Below are the code and all the weights of a small trained network. Each question names an input and a class and asks about switching units off, where a switched-off unit gives its printed mean instead of its output.

import numpy as np


def w(rows, s, z=0):
    codes = np.array(rows[::2]) - 128.0
    scale = np.full(codes.shape[1], s)
    scale[-1] = z or s
    return codes * scale


def f(y):
    return y / 2 * (1 + np.tanh(0.7978845608 * (y + 0.044715 * y**3)))


def log_softmax(a):
    a = a - a.max(-1, keepdims=True)
    return a - np.log(np.exp(a).sum(-1, keepdims=True))


def net(x, mask):
    res = np.array(x, float).reshape(1, 6) / 4 @ E
    y = f(res @ A[0][:, :-1].T + A[0][:, -1])
    res = res + np.where(mask, y, B[0][:, -1]) @ B[0][:, :-1]
    return log_softmax(res[-1] @ U[:, :-1].T + U[:, -1])


A, B = {}, {}
E = w([
[132,133,133,127,126,120,130,129,133,142],'x0',
[129,108,121,124,120,135,122,119,124,131],'x1',
[82,100,70,95,186,85,9,204,168,150],'x2',
[58,110,205,157,54,71,103,179,35,132],'x3',
[122,158,136,145,145,136,134,142,127,117],'x4',
[51,62,116,184,188,82,249,98,116,158],'x5',
],0.014)
A[0] = w([
[64,116,187,118,64,98,126,188,63,117,190],'N1',
[94,117,156,165,145,128,204,48,133,108,159],'N2',
[140,135,104,103,116,144,64,195,154,144,125],'N3',
[180,121,88,105,170,137,188,66,152,133,217],'N4',
[71,140,171,112,79,97,46,163,80,146,91],'N5',
[76,92,63,143,172,55,116,127,128,110,34],'N6',
[142,140,115,122,157,140,151,65,191,139,241],'N7',
[170,167,77,79,183,105,78,143,161,147,137],'N8',
[119,101,178,187,97,140,142,115,62,161,78],'N9',
[115,93,154,103,140,127,184,79,120,157,143],'N10',
[249,180,188,101,33,182,108,109,98,73,253],'N11',
[45,80,85,118,211,106,124,192,148,169,48],'N12',
[167,144,91,97,170,167,98,104,178,136,202],'N13',
[138,126,157,92,135,120,29,163,161,107,152],'N14',
],0.012,0.0067)
B[0] = w([
[83,151,135,105,111,47,159,51,57,214,209],'N1',
[99,100,208,107,163,155,180,84,113,110,202],'N2',
[104,165,92,197,154,81,191,47,164,57,192],'N3',
[157,84,182,176,212,187,123,137,103,66,208],'N4',
[165,166,187,190,167,198,41,21,15,132,194],'N5',
[168,159,86,54,113,126,131,187,102,201,165],'N6',
[208,36,131,128,215,190,94,119,157,96,197],'N7',
[116,92,109,180,76,146,147,144,179,76,203],'N8',
[55,111,156,69,76,91,113,107,114,121,175],'N9',
[88,140,180,110,173,114,124,91,130,113,173],'N10',
[173,148,34,36,128,152,110,234,93,251,254],'N11',
[180,151,87,19,139,141,54,213,130,216,188],'N12',
[143,82,74,166,95,83,180,173,210,67,208],'N13',
[134,150,143,254,194,111,60,44,110,43,203],'N14',
],0.0093,0.027)
U = w([
[221,102,75,77,153,184,123,248,165,164,203],'0',
[148,124,184,197,232,155,112,28,72,91,214],'1',
[128,182,99,84,70,86,94,165,54,254,93],'2',
[12,85,226,108,39,63,217,85,119,125,3],'3',
[112,119,71,213,64,79,117,120,201,31,69],'4',
],0.009,0.0032)

Each question gives the input, the list of numbers given to net, and the class t.
The units are the neurons (one row each of A and B). Each row of codes is followed by its name. A weight is (code - 128) times the scale printed after its matrix; where a second scale follows, it is the last column's (A, B and U).
mask holds one flag per neuron, in row order. A switched-off neuron (its flag False) gives its mean, the last column of its row in B, instead of its output. The means were averaged over made-up inputs and are rounded, as every weight is.
A unit's drop is (log p(t) with every unit on - log p(t) with that unit switched off) / (log p(t) with every unit on - log p(t) with every unit switched off).
unit that matters most: the unit with the biggest drop
top k neurons: the k neurons with the biggest drops, biggest first
drop when u is switched off: that unit's drop, to one decimal
input [-3,3,6,-3,7,0], class 4: top 2 neurons => [N11, N3]
input [2,-1,0,5,7,8], class 3: top 2 neurons => [N11, N2]
input [-4,-3,0,6,-4,-7], class 2: top 2 neurons => [N11, N4]
input [-7,3,6,-6,-4,0], class 4: top 4 neurons => [N11, N8, N3, N13]
input [-2,-7,-6,0,7,-4], class 0: unit that matters most => N1
input [1,0,0,4,7,-7], class 2: top 3 neurons => [N11, N4, N7]
input [-4,-8,7,0,-8,0], class 4: top 3 neurons => [N11, N14, N3]
input [4,-1,2,1,-2,-7], class 1: top 2 neurons => [N5, N14]
input [-5,-6,1,7,-2,5], class 2: top 2 neurons => [N12, N6]
input [5,8,0,-8,8,-2], class 0: top 2 neurons => [N7, N14]
input [-2,4,1,-4,-7,-8], class 4: top 2 neurons => [N14, N3]
input [2,1,7,1,7,-3], class 1: top 2 neurons => [N5, N14]
input [-2,-3,4,-5,7,6], class 0: drop when N5 is switched off => 0.0
input [-2,6,2,-2,-7,6], class 0: drop when N12 is switched off => 0.1
input [3,-7,-5,4,-5,1], class 3: unit that matters most => N12
input [-5,1,5,3,-5,-8], class 1: drop when N5 is switched off => 0.9
input [-7,1,-2,8,-7,-7], class 2: drop when N11 is switched off => 6.0
